Below is a small trained network, with its code and all its weights. Each question gives an input and a target symbol and asks what happens when units are switched off, that is, made to give their printed mean instead of their output.

import numpy as np


def w(rows, s, z=0):
    codes = np.array(rows[::2]) - 128.0
    scale = np.full(codes.shape[1], s)
    scale[-1] = z or s
    return codes * scale


def norm(h):
    return h / np.sqrt((h * h).mean(-1, keepdims=True) + 1e-5)


def f(y):
    return np.maximum(y, 0)


def softmax(a):
    e = np.exp(a - a.max(-1, keepdims=True))
    return e / e.sum(-1, keepdims=True)


def log_softmax(a):
    a = a - a.max(-1, keepdims=True)
    return a - np.log(np.exp(a).sum(-1, keepdims=True))


def net(x, mask):
    ids = ['ζηθλμξτφψω'.index(c) for c in x.split()]
    T = len(ids)
    res = E[ids] + P[:T]
    u = 0
    for l in range(3):
        q, k, v = (norm(res) @ M[l].T for M in (Q, K, V))
        z = softmax(np.where(np.tri(T) > 0, q @ k.T / 2**0.5, -1e9)) @ v
        res = res + np.where(mask[u], z, O[l][:, -1]) @ O[l][:, :-1]
        u += 1
        y = f(norm(res) @ A[l][:, :-1].T + A[l][:, -1])
        res = res + np.where(mask[u : u + 4], y, B[l][:, -1]) @ B[l][:, :-1]
        u += 4
    return log_softmax(norm(res)[-1] @ U[:, :-1].T + U[:, -1])


Q, K, V, O, A, B = {}, {}, {}, {}, {}, {}
E = w([
[127,72,67,131,142,136,96,108,82,152,113],'ζ',
[79,166,160,129,100,140,176,95,162,160,169],'η',
[173,107,118,138,147,119,194,90,78,98,103],'θ',
[63,152,83,41,109,165,165,90,119,160,190],'λ',
[74,77,151,115,107,252,109,134,60,180,189],'μ',
[105,124,102,172,95,65,118,236,121,127,87],'ξ',
[54,133,140,92,152,122,178,100,172,167,174],'τ',
[186,79,75,104,118,144,151,184,88,141,183],'φ',
[106,136,73,150,77,141,168,153,146,82,111],'ψ',
[140,85,124,126,158,16,203,166,85,180,162],'ω',
],0.018)
P = w([
[172,34,86,146,29,40,124,73,119,119,137],'0',
[119,91,160,135,68,113,130,54,103,117,153],'1',
[125,107,138,136,128,102,138,107,102,69,131],'2',
[144,132,129,78,143,130,151,98,95,116,161],'3',
[99,199,90,145,132,94,137,86,154,119,125],'4',
[96,160,63,142,119,164,173,170,148,62,136],'5',
[128,164,92,96,162,164,166,147,124,130,153],'6',
[167,196,52,133,136,169,147,145,163,159,135],'7',
[86,184,85,183,135,181,157,165,76,198,109],'8',
[168,231,41,145,216,126,157,147,164,183,97],'9',
[111,221,77,207,188,191,187,176,85,194,84],'10',
[140,215,78,95,255,168,218,139,60,193,105],'11',
],0.0096)
Q[0] = w([
[40,134,21,180,100,142,236,181,78,182,119],'0.h0',
[114,91,228,216,2,93,117,58,151,167,104],'0.h0',
],0.0061)
K[0] = w([
[177,245,70,163,247,220,178,192,144,253,72],'0.h0',
[186,109,138,68,82,89,48,79,164,96,147],'0.h0',
],0.0054)
V[0] = w([
[176,88,65,29,221,217,66,91,108,146,2],'0.h0',
[53,239,142,177,148,160,73,111,205,177,157],'0.h0',
],0.0047)
O[0] = w([
[164,136,159,16,128,177,170,208,152,207,162,4],'0.h0',
[181,143,249,161,102,72,126,129,26,146,126,74],'0.h0',
],0.014,0.0028)
A[0] = w([
[85,97,132,101,75,105,131,183,214,133,133,161],'0.n0',
[159,133,159,45,38,77,87,73,130,182,177,80],'0.n1',
[2,135,177,181,27,187,88,177,139,162,53,227],'0.n2',
[242,137,63,121,74,139,123,96,49,115,124,250],'0.n3',
],0.0057,0.0021)
B[0] = w([
[146,114,245,144,118,140,255,133,171,73,170,179],'0.n0',
[191,145,109,136,129,81,150,190,178,40,183,157],'0.n1',
[177,160,68,70,105,178,135,124,176,110,138,254],'0.n2',
[34,139,177,198,52,142,63,196,108,214,136,248],'0.n3',
],0.0094,0.0039)
Q[1] = w([
[38,245,113,240,134,190,56,173,104,176,109],'1.h0',
[190,167,237,71,75,99,3,189,121,85,104],'1.h0',
],0.0048)
K[1] = w([
[137,184,166,84,159,67,135,197,80,160,105],'1.h0',
[180,72,140,118,129,150,68,2,159,101,145],'1.h0',
],0.0065)
V[1] = w([
[141,253,140,126,40,91,145,204,158,92,48],'1.h0',
[63,187,91,93,61,176,145,103,142,102,93],'1.h0',
],0.0064)
O[1] = w([
[169,93,87,117,208,115,108,70,152,161,194,134],'1.h0',
[215,90,103,166,46,113,153,129,53,254,106,253],'1.h0',
],0.011,0.0055)
A[1] = w([
[204,214,132,161,148,111,107,63,166,49,171,124],'1.n0',
[228,20,107,177,194,138,66,2,109,206,151,158],'1.n1',
[157,169,119,139,46,121,241,170,92,160,75,254],'1.n2',
[85,121,89,178,116,150,93,146,49,97,215,138],'1.n3',
],0.0067,0.0021)
B[1] = w([
[131,182,69,53,149,105,254,137,112,84,105,139],'1.n0',
[90,170,101,194,31,98,204,132,144,119,208,174],'1.n1',
[135,39,179,92,219,3,141,108,82,141,89,246],'1.n2',
[86,204,137,237,104,123,81,175,147,143,57,179],'1.n3',
],0.0078,0.013)
Q[2] = w([
[128,48,17,147,103,93,254,72,21,227,145],'2.h0',
[51,116,169,105,91,194,156,218,191,66,154],'2.h0',
],0.0056)
K[2] = w([
[207,224,127,149,210,175,158,199,143,148,117],'2.h0',
[137,172,40,67,91,122,153,71,208,87,2],'2.h0',
],0.0064)
V[2] = w([
[69,145,105,124,105,116,186,2,106,118,123],'2.h0',
[119,109,92,105,185,33,161,87,93,118,111],'2.h0',
],0.0074)
O[2] = w([
[154,65,163,59,137,114,108,117,96,172,92,209],'2.h0',
[195,247,104,198,106,201,130,82,166,131,72,254],'2.h0',
],0.015,0.0065)
A[2] = w([
[1,206,99,117,183,148,142,120,198,139,65,156],'2.n0',
[168,103,92,140,136,113,211,87,141,119,110,104],'2.n1',
[159,89,90,53,240,129,158,153,139,52,138,135],'2.n2',
[178,148,206,123,148,158,211,160,183,123,114,2],'2.n3',
],0.0056,0.00077)
B[2] = w([
[67,139,2,125,188,155,67,116,57,143,57,165],'2.n0',
[60,119,106,16,176,220,165,241,95,115,182,254],'2.n1',
[147,150,130,251,84,129,141,111,56,212,198,135],'2.n2',
[90,110,169,163,102,143,224,145,252,140,65,157],'2.n3',
],0.0088,0.0053)
U = w([
[186,167,208,152,99,119,65,101,119,121,79,86],'ζ',
[54,138,82,85,174,176,131,180,154,79,174,79],'η',
[112,98,109,173,65,138,185,102,145,173,72,252],'θ',
[213,185,118,129,117,146,152,152,77,172,106,231],'λ',
[113,65,201,100,125,68,115,200,117,114,158,50],'μ',
[133,192,55,202,68,170,109,56,199,82,228,67],'ξ',
[157,147,222,236,83,115,76,64,82,73,121,51],'τ',
[254,104,95,70,169,226,150,91,176,127,125,31],'φ',
[75,197,93,145,179,226,65,78,183,61,87,51],'ψ',
[182,123,186,60,135,171,172,213,209,142,108,57],'ω',
],0.0081,0.0029)

Each question gives the input, a string of symbols that net reads in full, and the target symbol t.
The units are the heads (2 rows each of Q, K, V and O) and the neurons (one row each of A and B). Each row of codes is followed by its name. A weight is (code - 128) times the scale printed after its matrix; where a second scale follows, it is the last column's (O, A, B and U).
mask holds one flag per unit, layer by layer, with each layer's heads first. A switched-off unit (its flag False) gives its mean, the last column of its rows in O or B, instead of its output. The means were averaged over made-up inputs and are rounded, as every weight is.
A unit's drop is (log p(t) with every unit on - log p(t) with that unit switched off) / (log p(t) with every unit on - log p(t) with every unit switched off).
The circuit of an input: a set's keep is (log p(t) with only the set's units on - log p(t) with every unit switched off) / (log p(t) with every unit on - log p(t) with every unit switched off). Starting from the 12 units with the biggest drops (on a tie, the unit counted first), units are removed one at a time, each time the one whose removal leaves the highest keep (on an exact tie, the one counted first), for as long as the keep stays at least 0.8.
units of the circuit, in order: the units of the circuit, biggest drop first
unit that matters most: the unit with the biggest drop
k most important neurons: the k neurons with the biggest drops, biggest first
k most important neurons of layer l: the k neurons of layer l with the biggest drops, biggest first
input ξ ψ μ τ λ η θ φ λ ξ ξ ζ, target ξ: units of the circuit, in order -> (1.h0; 1.n1)
input τ μ η λ ξ ξ ψ θ ψ ξ ω, target ξ: 3 most important neurons -> (1.n2; 1.n1; 0.n0)
input η η ζ, target τ: unit that matters most -> 2.n1
input λ ψ φ ζ λ ψ τ λ λ ξ τ, target ξ: units of the circuit, in order -> (1.h0; 1.n1)
input ξ η ψ μ τ ζ φ φ ω, target η: units of the circuit, in order -> (2.h0; 0.h0; 1.h0)
input ψ μ λ τ ζ η ξ λ η ξ μ, target ξ: units of the circuit, in order -> (1.h0; 1.n1)
input ζ τ λ ψ ζ ζ ξ θ, target ξ: 2 most important neurons -> (1.n1; 0.n0)
input ψ ξ ξ η ω μ η ξ ζ μ φ τ, target η: units of the circuit, in order -> (2.h0; 1.h0; 1.n2)
input τ ψ φ λ, target η: units of the circuit, in order -> (0.n3; 2.h0)
input μ μ φ ζ λ η λ θ θ λ, target φ: units of the circuit, in order -> (0.h0; 0.n3)
input τ ξ τ μ ω, target μ: units of the circuit, in order -> (2.h0; 1.n2)
input ψ ω μ ψ, target μ: 2 most important neurons -> (1.n2; 1.n3)
input μ ψ ξ ζ ζ η μ λ ξ θ, target ξ: 3 most important neurons -> (1.n1; 1.n2; 0.n3)
input φ λ λ ω η φ ζ η ω ξ, target ψ: unit that matters most -> 1.h0
input λ ζ ω ζ ω ψ μ λ, target μ: units of the circuit, in order -> (0.h0; 2.h0; 1.n2)
input ψ θ ζ τ, target ω: units of the circuit, in order -> (0.h0; 0.n0; 2.n1)
input μ ζ ξ ψ, target ξ: units of the circuit, in order -> (1.h0; 1.n2)
input ψ ψ η λ θ θ θ, target φ: 2 most important neurons -> (1.n3; 2.n1)
input θ ζ ξ ω η λ ζ η λ ζ φ λ, target η: units of the circuit, in order -> (2.h0; 0.n3)
input ω ψ ω ω τ, target ψ: units of the circuit, in order -> (1.h0)
input θ ξ ψ ψ λ λ, target λ: units of the circuit, in order -> (0.h0; 2.h0)
input ω η ω λ η ω θ ξ η, target ξ: 2 most important neurons -> (1.n1; 0.n0)
input ζ η ξ η, target ξ: 2 most important neurons -> (1.n1; 1.n2)
input φ λ ζ θ ω λ, target ψ: 2 most important neurons -> (2.n0; 1.n1)
input ω λ φ, target θ: 2 most important neurons of layer 1 -> (1.n3; 1.n2)
input τ ξ η τ ξ ω ξ λ, target ξ: 2 most important neurons of layer 1 -> (1.n1; 1.n2)
input ψ θ ψ μ τ, target μ: unit that matters most -> 2.h0
